In the rows, zero is written as 128.
Facts:
bestol: Ω suvo; δ 433
brales: δ 681
braster: δ 291
brepler: Ω dridrofes,skilo; δ 681
brimam: δ 291
briplur: Ω braster,trusko,gasto; δ 291
broplavum: Ω brimam; δ 433
brubus: Ω drebon,drita; λ stazudis,meskan; δ 681
budrigo: Ω brales; δ 681
buplus: Ω pleklipek,tranok; δ 681
daklim: Ω dridrofes; δ 681
dastul: δ 681
datas: Ω vokil; λ vuflok; δ 433
ditur: λ gegir,grovas; δ 681
dodru: Ω revom,miplo; δ 795
dratel: δ 433
drebon: δ 740
dreges: Ω nenon; δ 433
dridrofes: Ω drita,fisken; δ 433
drifen: λ skilo,skuvasta,budrigo,klistus; δ 433
drita: Ω plefoplu,suvo; δ 795
drizun: Ω noplus,gubra; δ 795
drobal: δ 740
duso: Ω nupluk,pleklipek,tranok; δ 291
fase: λ braster,zasken,daklim; δ 795
febris: Ω gramir; λ tadol,daklim; δ 681
fisken: δ 740
flalamik: Ω mida; δ 795
flanebron: λ brepler,meskan,flivok,flustor; δ 681
fleban: λ drizun,flivok,trugeflem; δ 795
flefa: Ω gromor,malo; λ kiregan; δ 291
fliflom: Ω flivok,gazogri; δ 795
flisofus: λ revom,tranil,zenek,noplus,litrul; δ 740
flitrin: δ 681
flivok: Ω dridrofes; δ 681
flugram: Ω kiregan,gimozam,stinepe; δ 795
flustor: Ω gromor; δ 291
fusti: λ nogren,meskan,flivok,tadol,litrul; δ 681
gasto: δ 433
gatal: λ mida,zezol; δ 740
gazogri: Ω gimozam,miplo; δ 433
gebak: λ vebrofu,pemem; δ 681
gegir: δ 740
gestan: δ 433
gimozam: λ bestol,guplom,platrir; δ 740
gizis: Ω nenon,brubus; λ dodru,meskan,flitrin,platrir; δ 795
goges: Ω kloplin,malo; δ 681
gramir: λ pefafol,platrir; δ 795
greden: Ω vutrul,flanebron,brubus; δ 681
gromor: λ kloplin,drobal,zenek,vazufi; δ 291
gromul: λ leken,vuflok,dreges,platrir,zaklem,rokeves; δ 291
grorim: λ flugram,kosun; δ 795
grosu: Ω stazudis; λ klabuk,kloplin,tranil; δ 740
grovas: δ 433
grusal: Ω tograskom; λ stibo,mufak,vebaster,zezol,zenek,gegir; δ 433
gruva: λ braster,zape,segasko; δ 291
gubra: Ω kloplin; λ kleflar; δ 291
guplom: Ω skoto; δ 795
kiregan: Ω flanebron,kliklo; δ 681
klabuk: Ω steri,gramir,pleklipek; δ 795
kleflar: Ω dridrofes; δ 433
kliklo: δ 795
klistus: δ 740
klodi: Ω stila; δ 291
klopli: λ kloplin,flugram,drobal,daklim,poplum,trugeflem; δ 795
kloplin: Ω plefoplu,ruruklu; δ 681
kosun: Ω malo,vuskezor; δ 740
ladrel: Ω flugram,greden; λ braster,plefoplu,poplum; δ 740
laful: Ω plupan,suvo; δ 433
lanatol: Ω patum; λ zistel,platrir,rokeves; δ 740
latre: λ klabuk,zasken,revom; δ 433
leken: δ 433
listen: Ω ditur; λ broplavum,leken,vebaster,fliflom; δ 795
litrul: Ω stazudis,raskas; δ 433
livo: λ broplavum,vuflok,budrigo,tadol; δ 795
malo: Ω gimozam; δ 795
meskan: Ω tuplinol; δ 433
mida: δ 740
miplo: δ 681
mozi: Ω meskan,malo,skabin; δ 291
mufak: δ 681
mupos: λ ruruklu,gestan,vazufi; δ 795
nabrik: Ω nanel,meskan; λ stazudis,brepler,dastul,zistel,sapal; δ 795
nanel: Ω budrigo; δ 740
nenon: Ω plupan; δ 681
nirir: λ laful,tranil,fisken; δ 291
nogren: Ω zaklem,grusal; δ 433
noplus: Ω vebaster,dreges; δ 291
nupluk: δ 433
patum: λ raso,drita,trogrun,stila; δ 795
pefafol: Ω ladrel,skabin; δ 795
pemem: Ω pubustu; δ 740
platrir: Ω gizis,greden,brales; δ 681
plefoplu: Ω ruruklu; δ 681
pleklipek: Ω plefoplu,mida; δ 740
plugo: Ω vuflok,litrul; λ zasken; δ 681
plupan: Ω broplavum,brimam; δ 795
poplum: δ 681
pubustu: Ω steri,vutrul,laful,gazogri; δ 795
raskas: Ω nenon,miplo; δ 433
raso: δ 740
revom: δ 740
rila: Ω budrigo,drita; λ stila; δ 433
rokeves: Ω raskas; δ 740
ruruklu: δ 795
sapal: Ω kosun; δ 681
segasko: δ 291
skabin: Ω gubra; δ 740
skilo: δ 795
skizek: λ flustor; δ 681
skoto: Ω ladrel; λ kosun,segasko; δ 740
skuvasta: δ 291
soplil: Ω kloplin,zaklem; δ 291
stado: δ 681
stazudis: Ω suvo; δ 433
steri: λ dodru,raskas; δ 433
stibo: Ω bestol,febris; δ 740
stila: Ω sute,tuplinol; δ 681
stinepe: Ω vebrofu,skabin; δ 681
sute: δ 681
suvo: Ω gromor; λ dodru,vutrul,trugil,daklim; δ 681
tadol: Ω flitrin; δ 681
tograskom: δ 433
tranil: δ 740
tranok: Ω vuskezor; δ 291
trogrun: δ 433
trugeflem: δ 291
trugil: Ω pefafol,dratel; δ 291
trusis: Ω febris,kliklo; λ gazogri,grovas; δ 291
trusko: λ braster,skuvasta,nanel,zistel; δ 740
tuplinol: δ 740
vazufi: δ 740
vebaster: Ω steri,vuskezor; δ 740
vebrofu: Ω plupan; δ 740
vokil: λ briplur,flivok,tranil,kleflar,flustor; δ 681
voplum: λ flivok,stado,sapal; δ 740
vuflok: δ 681
vuskezor: Ω steri,drita; δ 795
vutrul: Ω febris,skabin; δ 795
zaklem: δ 681
zape: Ω duso,goges; δ 291
zasken: Ω mozi; δ 795
zenek: δ 740
zezol: δ 740
zistel: δ 681
zodim: Ω gramir,flivok,flustor; δ 681

Known rows:
[117 151 105 141 148 148 129 130 174  93 180 114 117 115 114 143 142 123
 137 114 148 129 136  90 157 126 118 102 119 109 108 128 129] : gruva
[101 171 157 162 140 145 129  99 125 137 131 146 138 112  74 145 157 150
 158 132 139 124  94 107 177 140 142  92 112 140  94 188 125] : flanebron
[107  97 119 100 153 134 155 124 147 135 132 136 132 141 119 144 115  81
 104 115 156 128 138 146 140 107 145 142 139 140 126 103 155] : trusis
[ 94 123 155 147 135 139 132 129 160 124 164 116 134 130  78 145 139 113
 140 127 146 114 122 100 161 131 154 136 151 118 108 161 145] : nirir
[140 139 112 132 117 112  97  99 110 139  88 130 136 117 129 119 137 161
 139 134 115 140 124 141 130 123 128 139 115 149 140 146 118] : sapal
[163 139 102 123 103 124 134 122  95 145  76 142 135 125 167 119 133 166
 123 131 124 155 118 155 124 116 130 114 124 120 143 137 129] : platrir
[133 108 175  48 134 169 157  81 189 118  60 168 111 141 197 133 168 104
  91 128 137 132 125 187  91 114 138  82 115 102  88  97 120] : nenon
[115  96  98 109 140 126 126 110 158 126 123 119 121 127 150 127 129 107
 106 124 142 127 148 128 130 101 137 144 136 127 142 113 141] : klodi
[182 111 124 171 121  99  62 113  91 119 134 106 133 129  77 117  98 169
 155 122 112 143 164 146  78 148  96 209 122 193 143 108 137] : kloplin
[157 162 129 167 121 140 168 137  75 145 129 140 132 140 154 132 134 168
 138 131 151 141  92 116 136 148 122 113 141 103 122 163 140] : zaklem
[134 121 101 114 123 126  97 130 159 121 114 108 132 116 131 126 126 140
 125 120 131 148 159 132 139 100 136 136 135 118 137 119 140] : trugil
[129 113 148 118  92 103  94  83 152 127 112  81 161 114 156 131 132 136
 130 140 128 130 156 119 108 132 132 211 145 130 147 115 149] : flustor
[112 109 161  55 137 169 141  92 193 119  80 155 108 135 203 137 148  76
 105 131 132 134 132 164  96 120 144  90 121  98 106  77 129] : plupan
[130 123 106 117 150 139 123 101 133 138  88 163 104 161 121 136 132 131
 117 119 140 145 136 155 112  99 142 115 115 156 126 127 124] : stinepe
[112 104 107  95 130 114 123 120 132 135 106 131 116 138 163 119 118 100
 112 129 118 120 147 129 101 119 127 144 119 132 156 102 109] : pemem
[143 162 134 169 117 137 147 132  98 136 127 131 132 128 141 132 152 172
 151 138 131 139  96 110 141 147 131 103 127 113 123 181 125] : flitrin
[137 109 104 138 138 115 129 103 110 133 107 150 118 124 126 114 126 132
 122 123 132 126 119 147 114 122 105 142 109 172 138 119 120] : buplus
[165 126 100 126 117 121 132 129 106 126  96 139 137 116 150 116 122 156
 123 125 126 150 122 157 124 123 117 119 129 138 132 117 131] : budrigo

Rows:
No name comes twice in this set of rows, the named rows included.
[152 108 226  59 103 109 123  55 169 106 105  98 142 118 177 146 147 110
  95 133 111 113 139 166  51 132 117 169 122 119 108  68 141]  laful
[138 136  98  94 111 114 112 137 139 112 104 119 126 108 143 121 114 132
 122 119 109 138 144 129 134 112 123 132 109 122 145  96 110]  nanel
[114 113 172  82 138 127 109 114 164 107 133 125 140 105  80 137 109  92
 131 117 118 128 143 139 125 132 131 147 109 153 116  84 130]  grosu
[110  95 102  91 142  77 135  91 135 132 126 116 122 105 159 110 132 102
  83 122 125  95 114 133 109 108 106 137 104 163 137 101 107]  rila
[135 111 137 106 133 117 134 137 110 140 103 145 112 165 124 135 114 119
  92 116 128 127 143 154 104  87 142 136 138 133 132 116 138]  gazogri
[131 129 128 178 124 147 118 152 116 130 164 120 130 147 131 110 127 121
 154 139 123 123 136 113 111 170 125 148 146 122 137 132 132]  ruruklu
[160 154 186 117 127 119 147   6 163  86 139 108 172  58 170 146 131 128
 126 111 144 143 115 140  82 183  57 170  73 161 105  42 138]  suvo
[114 105 136 110 112 117  94 116 146 137 114 100 147 127 107 124 134 128
 138 139 130 123 149 123 145 108 161 164 151 128 140 152 145]  briplur
[139 141 117 115 150 132 115 117 128 116 110 145 136 111  73 135 120 146
 137 109 130 152 129 154 155 118 124 103 103 164 108 115 132]  febris
[111 123  80 136 155 136 106 113 121 141 110 152 120 145 127 135 113 111
 135 124 126 148 158 136 112 117 128 147 118 163 156 104 126]  malo
[ 95 120 110 137 144 118  92  90 134 132 125 119 138 129  69 144 116 124
 134 119 144 140 161 113 136 103 149 185 131 179 148 121 150]  gubra
[122 175 142 137 141 131 168 127 122 114 167 132 123 120 116 161 132 143
 118 112 150 124 105  93 156 123 122  91 109 105 105 134 129]  drifen

The same nodes again, as new rows of numbers:
Known rows:
[195  86 173 126 122 146 130 120 130 148 110 129  80 137  94 119 103  93
 142  91 118 131 108 116 131 139  82 158 126 151 101 160 161 140 110 147
 147 134 138 125 124 104 139  74 127 138 124 143 199] : fliflom
[182 100 152 116  94 157 146 124 116 151 119 137  83 133 101 116 114 102
 147  91 128 122 119 117 112 153  62 161 138 139 116 160 149 133 101 130
 167 128 138 125 102 109 153  90 162 137 153 199 173] : nupluk
[178 116 158  84 128 117 125 101 139 170  99 163 110 160 125  96  92 144
 133  77 147 130 164 111  80  86 112 169 136 134 109 136 149 156 109 124
 171 113 160 104 109  96 166  68 144 178 156  95 176] : bestol
[161 106 166  97 115 139 147 120 127 165 117 132  91 121  98 115 102 103
 130  95 135 132 107 115 115 137  92 159 142 164  84 130 136 136 108 144
 157 141 131 129 107  95 150  77 139 158 152 147 214] : stibo
[175 111 138 133 118 147 153 117 125 170 109 129  80 168  89 125 133 100
 153 114  99 122  62 136 152 109  76 151 145 184  98 153 107 169  95 162
 150 100 145 135 139 122 129  57 133 101 101 123 168] : febris
[157  85 157 132  61 144 148 104  83 163 106 160  64 146  86 122 145  82
 159  98 122 137 112 122 142 107 100 159 168 129 144 185  94 115 144 150
 200 136 111 156 132 106 148  86 175 136 144 157 141] : vokil
[167 107 153 117  89 152 156 131 123 160 109 138  80 116  93 116 122  97
 140  92 142 122 109 115 107 156  66 169 134 145 104 141 138 122 111 147
 156 134 133 111 103 104 142  97 166 157 158 198 197] : drebon
[128 114 144 129  93 165 124 101 125 155 124 172  85 144 119 101 132 117
 128 104 131 134 118 122 109 112  84 162 171 138 102 151 105 123 108 115
 215 102 146 121 116 110 175  63 198 159 153 149 164] : gromor
[141  91 153 139  83 158 131 114 110 155 129 151  81 125 104 104 135  85
 140 103 127 133 117 120 130 130  77 157 172 134 115 163 113 110 122 118
 209 124 131 141 118 111 161  72 185 141 154 176 174] : nirir
[205  84 169 138 129 134 111  97 174 143  93 143  66 122  80 122  91  77
 139  91 121 134 139 121 141 152 109 160 126 131  98 159 137 175 112 138
 107 142 149 134 144  93 148  72 134 131 138 118 217] : vuskezor
[172  99 170 136 108 118 155 107 109 172 113 135  93 149  91 103 114  91
 141  92 127 136  89 121 141 114  90 165 145 150 140 162 149 179 121 151
 157 141 122 145 131 112 115  77 145 124 143 141 173] : nabrik
[143  97 129 149  97 160 122 117 112 155 145 150  97 127  99  83 124  93
 124 100 128 137 101 120 146 117  74 163 146 128 102 153 113 145 119 121
 191 121 141 137 117 115 122  71 208 130 142 194 171] : latre
[179  92 130 126 119 151 114 120 112 152 135 135 105 136  98  82  78  99
 115  88 123 138  78 121 144 107  93 162 100 146  92 149 131 187 125 135
 147 127 140 145 117  93 109  71 166 116 122 187 189] : zasken
[175 117 121 139  96 149 151 132 117 170 123 141 108 146  98  86 132  96
 140  99 130 124  94 133 133 119  56 161 132 140 120 142 124 167 103 132
 167 114 149 130 135 120 111  73 188 115 150 204 171] : gruva
[174  91 158 128  94 157 143 124 109 147 111 138  74 138  99 118 114 103
 145  92 127 122 103 114 116 144  69 165 124 140 120 169 155 138 112 146
 167 122 131 118 105 108 141  98 156 142 138 198 172] : kliklo
[151 100 178 110 125 122 158 127 129 166 124 119 105 115  94 113 108  96
 137  88 139 118 110 106 110 137  80 161 141 163 105 127 174 131 109 143
 163 135 131 119 107 106 124  76 144 156 153 141 211] : rokeves
[158  87 195 137 133  94 161 120 115 181 122 113 111 141  87  98 135  82
 161  90 132 125 101 110 140 101  81 164 157 153 145 157 199 157 123 163
 187 133 126 125 141 135  85  66 142 136 127 103 175] : gizis
[190 103 160 105 112 142 141 134 118 164 117 127  96 140 110 107  99  95
 150  87 116 128 113 125 121 137  71 146 139 165 103 142 143 140 104 131
 155 129 139 140 116 100 150  73 128 123 147 164 199] : trugil

Rows:
No name comes twice in this set of rows, the named rows included.
[162 102 173 101 119 135 150 117 104 159 138 119  99 137 115 115  75  94
 139  93 106 132  78 136 128 140  79 138 149 190 107 138 144 166 101 119
 160 133 119 169 107  88 162  70 111 106 156 159 205]  mozi
[106 111 175 139 112 117 175 104 127 167 139 127  99 101  84 118 133  87
 138  96 150 104  79 114 121 144  62 174 164 153 145 137 168 160 106 139
 190 124 125 123 105 124 119  89 185 140 176 175 185]  gimozam
[152 121 133 137  96 137 168 127 128 178 121 137 101 124  83  92 132  99
 130  96 148 120  76 119 124 129  65 173 130 140 118 127 134 166 106 147
 159 123 137 118 120 119  98  87 199 131 158 202 177]  trusko
[167  96 156 120  95 156 142 128 133 154 111 137  77 104  87 115 121  91
 140  96 142 126 122 108 116 160  76 166 133 134  97 146 135 110 116 145
 162 136 136 120 109 102 147  96 171 160 156 191 201]  fisken
[138  97 158 116  91 165 145 124 122 150 124 143  75 111  95 115 120  99
 131 103 140 131 109 109 117 153  79 163 144 146  94 144 126 104 115 139
 183 131 128 123  92 101 157  85 178 165 153 189 195]  zenek
[180 103 158 140  81 147 162 106  98 169  98 151  64 163  94 110 144  94
 152 101 127 140  98 124 136 130  77 165 156 136 137 177 122 143 121 161
 177 138 121 135 127 116 131  86 159 130 138 164 147]  fleban
[183  95 132 118  91 151 136 132 109 146 114 135  81 136  90 124 113 104
 153  89 119 110 101 118 117 125  71 153 102 142 121 164 132 140 116 143
 162 106 143 125 114 103 140  87 164 127 130 196 164]  poplum
[167 108 160 112 120 135 146 104 146 163 117 133  86 115  93 119  85  88
 125 101 129 135  88 126 139 155  96 161 141 173  85 131 122 175 101 137
 122 137 131 146 115  88 147  74 131 130 157 147 217]  kosun
[190 100 165 123 120 137 130 113 146 158 106 136  86 125  95 113  96  78
 145  92 117 129 127 131 130 152  91 147 143 154 103 147 133 156 103 118
 136 139 145 150 133  93 158  71 129 120 157 141 216]  tranok
[163 117 159 101 113 131 152  96 146 165 105 148  84 128 104 119  86 104
 124  94 140 129 103 126 116 143 105 163 145 164  91 133 118 171 104 134
 131 139 134 134 108  85 163  79 137 147 169 141 211]  pleklipek
[179 101 161 132  60 122 179 111  78 184  91 151  66 163  82 124 155  79
 175  94 126 129 104 129 135 114  86 156 168 132 169 189 110 141 135 165
 180 141 109 149 144 111 133  94 157 119 154 157 128]  flanebron
[189 106 152 109 114 139 139 125 119 161 118 131 100 137 108 105  89  98
 141  87 123 128 110 130 119 134  78 152 130 157 105 138 142 156 104 124
 151 132 143 144 120  93 144  75 138 120 150 161 196]  zape
[169  84 163 126 116 155 110 107 123 138 126 140  85 120 101 112  88  89
 126  90 123 140 110 116 144 129 104 161 122 141  96 162 134 154 128 132
 155 132 136 140 120  88 146  70 155 140 134 153 196]  klabuk
[194 109 166  92  85 127 148 107 102 182  91 160  89 167 118 101 110 112
 147  85 137 147 150 125 101 104 111 153 160 138 126 151 111 139 122 132
 175 147 129 149 132  88 169  77 133 149 173 129 168]  flustor
[183  91 166 117 115 144 136 111 122 147 112 134  82 142 100 115  96 100
 139  87 125 133 107 119 127 132  90 161 129 149 112 162 149 151 113 144
 152 130 134 131 110  98 148  79 136 140 135 156 186]  flalamik

Now the same nodes, written a new way:
Known rows:
[173 181 129 119  99 144 116 152 105  86 138 130 167 157 123 140 124 172
  98  97 131 168 137 106 153 137 158 121  80  98 166 124 129 151 119 112
  76  61 132 126 128 161 126 162 171 142] : voplum
[145 116 112 120 114 139 112 155  77 115 126 100 147 142 127 125  97 171
 113 131 137 172 160 107 159 108 163 124 133  69 132  94 160 152 146 113
  72  75 121 116 141 151 149 154 147 188] : noplus
[136 115 117 117 109 151 128 162  83 106 125 109 127 145 120 118 122 171
  92 145 113 171 160 109 158 127 162 129 123  81 132  83 161 148 131 130
  78  78 117 109 120 163 146 160 142 180] : tadol
[137 101 121 110 118 146 122 168  84 104 133 109 128 141 114 115 126 190
  90 153 123 167 161 113 162 123 171 124 129  90 124  87 163 147 122 132
  91  85 114 113 119 163 155 161 138 179] : budrigo
[141 122 117 113 113 123 133 147  65 101 132 114 136 141 126 104 126 177
 105 142 128 163 170 113 160 140 171 111 130 102 126 112 161 143 134 126
  88  98  99 110 141 144 158 158 129 165] : kiregan
[160 181 126 120  93 135 125 149 100  96 142 131 170 162 130 132 125 158
  89 117 120 168 137 105 140 135 158 128  93  97 156 123 134 164 129 109
  78  72 125 116 122 167 135 152 166 132] : skizek
[162 119 107 134 108 124 104 156 104  99 127 105 143 146 155 122 101 182
  94 126 141 189 169 113 149 162 142  96 147  58 139 104 163 117 141 105
  75  84 124 117 133 149 151 178 129 199] : drizun
[161 186 116 120  98 140 108 153  85 118 121 132 170 164 118 148 141 177
 105 103 113 189 149 112 164 126 162 126 112  86 169 119 145 162 123 127
  69  47 131 124 127 180 156 159 160 152] : revom
[156 119 135 112 102 154 123 157  91  89 128 102 138 137 113 116 122 181
  70 164 144 153 162 100 151 142 153 100 127  86 134 104 146 140 135 109
  99 109 115 114 110 147 146 182 144 179] : datas
[165 110 134 113 111 152 114 141 100 106 127 107 147 137 134 119  91 185
 124 107 142 165 172 120 169 104 157 123 131 129 121 114 130 123 119 108
  85  99 108 106 122 145 149 173 136 193] : ladrel
[178 102 140 124 106 129 106 159 102 109 141 105 111 136 147 121 119 194
  96 144 156 176 182 110 175 187 148  86 123  66 130 122 157  97 145 106
  90  86 120 111 129 158 155 178 124 198] : pefafol
[165 201 104 113  97 126  89 155 106 114 130 145 179 171 134 154 129 184
  82 113 137 197 160 103 161 174 147  95 140  62 193 113 157 137 134 120
  72  76 122 123 113 168 151 180 133 154] : ruruklu
[136 121  61 100 108 123  95 177  67  69 128 128 186 150 107 113 103 180
  68 116 153 191 151  78 108 185 164  86 158  36 186  78 199 148 109 168
  83 117 104 139 122 110 129 188 114 192] : drita
[163 184 134 113  90 131  77 176 103  93 142 146 157 160 128 149 149 215
  75 127 129 182 139 111 155 163 156  96 117  57 182 122 151 137 117 123
  82  67 127 126 117 170 154 184 145 158] : skilo
[163 181 137 107 103 154 100 157 114  91 139 146 162 152 122 142 128 189
  97  88 140 162 135 117 155 119 165 128  92 114 162 115 128 136  99 125
  81  78 120 122 107 165 131 171 153 150] : trusko
[151 118 125 137 100 131 136 158 101  95 124  95 118 148 138 109 131 164
  84 171 122 178 154 104 158 155 146 105 139  53 123  99 163 145 142 107
  88  79 118 117 127 153 160 168 146 189] : meskan
[177 185 132 112  87 133  74 157 129  92 138 145 181 160 146 152 111 202
  83  95 148 178 140 113 147 139 134 105 121  75 170 116 128 130 120 102
  83  84 123 119 107 160 150 188 146 156] : fase
[156 104 122 114 113 152 124 144  98 104 130 103 149 136 136 118 100 176
  97 124 138 155 161 112 156 119 157 128 122 109 127  90 140 139 135 113
  84  97 111  99 112 155 143 170 141 174] : febris

Rows:
No name comes twice in this set of rows, the named rows included.
[151 196 120 116  89 123 119 154  94 107 122 134 176 161 124 141 143 175
  75 151 113 172 151 104 158 118 151 102 136  71 156 115 142 168 128 104
  82  75 115 118 116 164 172 170 157 138]  gestan
[137 136  73 122 123 144 146 132 107 124 110 110 158 147 114 129 111 136
 103 120 144 197 190 103 171 159 152 126 166  82 146  55 172 132 137 134
  78  79  98 108  98 167 130 172 101 188]  kloplin
[154 111 119 102 116 140 101 136  66 117 135 115 157 139 115 120 104 179
 104 136 161 155 175 103 161 127 170 108 128  90 145 118 152 142 149 111
  74  96 116 111 131 141 130 163 136 168]  trusis
[151 114 102 128  92 138 127 168  81  94 109 100 154 144 121 121 108 164
  83 167 125 166 160  91 138 118 143 108 137  46 125  91 160 142 145 114
  88  98 117 113 128 148 168 168 155 191]  litrul
[146 107 122 123 125 133 116 164  78  81 137  81 146 147 138  90 112 183
  70 150 112 187 120 113 120 123 164  98 158  62 113  90 166 211 144 114
  70  91 124 128 140 123 165 171 166 179]  kleflar
[177 199 129 102  89 108  83 153  91  81 147 151 191 157 139 132 128 200
  86 106 148 172 152 105 144 172 150  79 110  81 183 156 133 127 126 107
  77 103 118 128 133 138 145 184 139 139]  patum
[154 190  95 106  92 143  95 144  90 105 120 150 204 159 112 162  97 162
  94 103 152 161 154  94 152 101 151 134 106  74 186  97 136 144 121 123
  77  73 123 119 109 165 122 167 149 140]  gromor
[164 115 127 100 100 153 110 140  80 109 120  98 173 136 121 123  89 170
  77 166 158 147 178  98 149 115 136  94 141  75 135 102 144 159 155  90
  87 124 119 114 104 143 148 178 147 158]  grusal
[128 110  54 101  92 158 128 169  76  59 103 132 204 144  88 141  63 138
  81 111 148 133 162  60 107 108 148 145  98  58 169  64 164 115  93 165
 106 110 104 120  93 146 110 176 134 189]  suvo
[154 116 111  99 130 128  90 162  83  87 155  99 159 141 135  96  99 203
  70 112 155 196 140 112 132 172 171  76 171  69 157  84 178 170 138 129
  72 112 118 135 123 110 133 191 131 180]  vuskezor
[169 189 130 112  92 114  84 159  93  95 139 139 174 161 136 143 139 201
  84 121 135 181 152 108 154 173 154  87 118  70 181 132 148 128 127 109
  74  83 121 123 130 155 158 183 139 150]  kliklo

